Small tables with named rows and columns. After each table, cells are looked up by row and column.

Bosube:
columns: Voziva, Puduger
Fon: [142, 206]
Bamo: [129, 165]
Zenuruf: [141, 204]
Matufe: [139, 196]
Dap: [111, 58]
Luzo: [143, 207]
Kifi: [114, 62]
Zugeso: [142, 203]
Mufamat: [113, 60]
Lom: [111, 62]
Bik: [142, 180]
Dule: [122, 109]
Nal: [111, 54]

Voziva of Dap: 111
Puduger of Mufamat: 60
Puduger of Dule: 109
Puduger of Bamo: 165
Puduger of Luzo: 207
Voziva of Zenuruf: 141
Voziva of Mufamat: 113
Voziva of Luzo: 143
Voziva of Bamo: 129
Puduger of Zugeso: 203
Voziva of Kifi: 114
Voziva of Lom: 111
Puduger of Fon: 206
Voziva of Bik: 142
Voziva of Matufe: 139
Voziva of Nal: 111
Puduger of Bik: 180
Puduger of Matufe: 196
Voziva of Zugeso: 142
Puduger of Lom: 62
Row with the largest Puduger: Luzo

Lavofi:
|  | Mal | Bonetuv | Rabazun |
|---|---|---|---|
| Doraze | 165 | 208 | 182 |
| Defogo | 234 | 184 | 57 |
| Ruru | 88 | 171 | 145 |
| Div | 149 | 112 | 117 |
| Dol | 144 | 176 | 190 |
| Voferal | 222 | 172 | 145 |
| Vagori | 167 | 179 | 116 |

What is the Mal of Voferal in Lavofi?
222
What is the Rabazun of Dol in Lavofi?
190
What is the Mal of Defogo in Lavofi?
234
What is the Rabazun of Div in Lavofi?
117
What is the Bonetuv of Dol in Lavofi?
176
What is the Rabazun of Voferal in Lavofi?
145
What is the Bonetuv of Div in Lavofi?
112
What is the Bonetuv of Voferal in Lavofi?
172
What is the Mal of Dol in Lavofi?
144
What is the Rabazun of Vagori in Lavofi?
116
What is the Bonetuv of Vagori in Lavofi?
179
What is the Mal of Ruru in Lavofi?
88
What is the Rabazun of Doraze in Lavofi?
182
What is the Mal of Vagori in Lavofi?
167
What is the Bonetuv of Doraze in Lavofi?
208
What is the Mal of Doraze in Lavofi?
165
What is the Rabazun of Ruru in Lavofi?
145
What is the Bonetuv of Defogo in Lavofi?
184
What is the Mal of Div in Lavofi?
149
What is the Bonetuv of Ruru in Lavofi?
171
Which row has the largest Mal? Defogo

Table Mok
,Netazog,Vovel,Bozalo,Zeteri,Nitaz,Tiku,Zeze,Suko,Bufo
Radekal,0.395,0.041,0.230,0.330,0.760,0.262,0.099,0.345,0.084
Simoro,0.370,0.071,0.205,0.291,0.701,0.233,0.132,0.236,0.069
Migara,0.395,0.046,0.231,0.326,0.753,0.260,0.101,0.335,0.085

Simoro, Vovel -> 0.071
Migara, Suko -> 0.335
Radekal, Bufo -> 0.084
Simoro, Tiku -> 0.233
Simoro, Netazog -> 0.370
Simoro, Bufo -> 0.069
Migara, Zeze -> 0.101
Migara, Bufo -> 0.085

Table Vil
         Lop  Nebe  Fugono  Gon  Lufig  Mapugi  Nom  Sefal
Vig      297   465     740  632    693     513  878    351
Zag      827   600     288  440    358     498  163    752
Kod      477   472     403  571    488     143  492    562
Zisoga   732   584     540  607    497     728  283    822
Vup      827   584     329  545    372     482  128    871
Butaf    595   523     277  433    392     159  399    518
Bazalal  355   455     503  590    567     164  667    442
Sogavar  727   557     431  602    447     502  227    839
Fomeda   359   539     710  472    657     723  880    273

Zag, Lufig -> 358
Vup, Gon -> 545
Fomeda, Nom -> 880
Sogavar, Mapugi -> 502
Butaf, Mapugi -> 159
Sogavar, Lop -> 727
Vig, Mapugi -> 513
Butaf, Sefal -> 518
Kod, Fugono -> 403
Bazalal, Nebe -> 455
Zag, Nom -> 163
Sogavar, Nom -> 227
Vig, Fugono -> 740
Kod, Lop -> 477
Which row has the largest Mapugi? Zisoga

Table Fonesi
cols = Monivo, Kupe, Begele
Gelizoz: [5196, 3747, 1370]
Sazat: [3723, 5154, 7663]
Sori: [4930, 3862, 2254]

Begele of Sazat is 7663
Kupe of Sori is 3862
Kupe of Gelizoz is 3747
Begele of Sori is 2254
Monivo of Sazat is 3723
Kupe of Sazat is 5154
Monivo of Gelizoz is 5196
Begele of Gelizoz is 1370
Monivo of Sori is 4930
Row with the largest Begele: Sazat

Piv
         Zekom  Paf  Tig  Tubira  Lekik  Balas  Vek  Bas  Sug
Mazivif    178  177   79     138    154    141  160  135   93
Feli       148  167  120     166    141    178  147  110  103
Tiv        100   70  165     154    187    126  141  124  152
Potosa     172  116  172     190    131    136  223   59  145
Vib        156  158   43     182    229    124  132  151  186
Nates      240  128  169     128    157    201  161  171  210
Bogafa     147   91  124     219    122    135  126   58  120
Remo       167  210  186     123     95    185  108  154  185
Tebas      147   82  189     154    157    152  192  134  139
Makisof     73  185  182     116    169    123  157  113  167
Kip        122  126  147     196    145    172  121  197  148
Sada       174  129  144      76    173    164  207  162   63

Tebas, Tubira: 154
Vib, Lekik: 229
Vib, Vek: 132
Bogafa, Tig: 124
Feli, Vek: 147
Tebas, Bas: 134
Mazivif, Lekik: 154
Remo, Tubira: 123
Remo, Bas: 154
Mazivif, Bas: 135
Remo, Sug: 185
Nates, Balas: 201
Potosa, Lekik: 131
Bogafa, Lekik: 122
Bogafa, Vek: 126
Remo, Paf: 210
Feli, Tubira: 166

Sutofo:
|  | Kel | Pibinu |
|---|---|---|
| Zis | 78 | 156 |
| Noge | 170 | 91 |
| Gesen | 85 | 172 |
| Laf | 117 | 125 |
| Miketu | 207 | 30 |
| Gaku | 158 | 91 |
| Dod | 70 | 181 |
| Bek | 62 | 190 |
| Lage | 161 | 95 |

Dod, Kel: 70
Bek, Pibinu: 190
Gesen, Pibinu: 172
Miketu, Pibinu: 30
Zis, Pibinu: 156
Zis, Kel: 78
Laf, Kel: 117
Dod, Pibinu: 181
Laf, Pibinu: 125
Noge, Pibinu: 91
Gaku, Pibinu: 91
Gaku, Kel: 158
Lage, Pibinu: 95

Tobep
cols = Gusubul, Vumalur, Meto, Fup, Fub, Lugek, Kago
Zon: [42, 76, 76, 76, 42, 76, 41]
Topeb: [40, 61, 60, 61, 41, 61, 40]
Vabe: [43, 54, 55, 55, 40, 55, 46]
Ropi: [29, 93, 93, 94, 28, 93, 29]
Viv: [49, 45, 45, 45, 46, 45, 51]
Ligo: [58, 40, 39, 40, 59, 39, 59]
Volivek: [40, 50, 50, 50, 41, 50, 41]
Tuzotu: [26, 77, 77, 77, 27, 77, 26]
Bezan: [47, 71, 71, 71, 47, 71, 46]
Nisuko: [69, 30, 30, 31, 63, 30, 74]
Los: [15, 97, 98, 97, 17, 98, 14]
Kubu: [44, 49, 49, 49, 43, 49, 44]
Figu: [53, 55, 55, 55, 54, 55, 53]
Lilos: [90, 33, 33, 33, 89, 33, 91]

Zon, Gusubul: 42
Tuzotu, Gusubul: 26
Volivek, Gusubul: 40
Vabe, Gusubul: 43
Ligo, Gusubul: 58
Kubu, Gusubul: 44
Tuzotu, Fup: 77
Lilos, Meto: 33
Zon, Meto: 76
Bezan, Fup: 71
Lilos, Fup: 33
Vabe, Meto: 55
Los, Lugek: 98
Row with the largest Lugek: Los

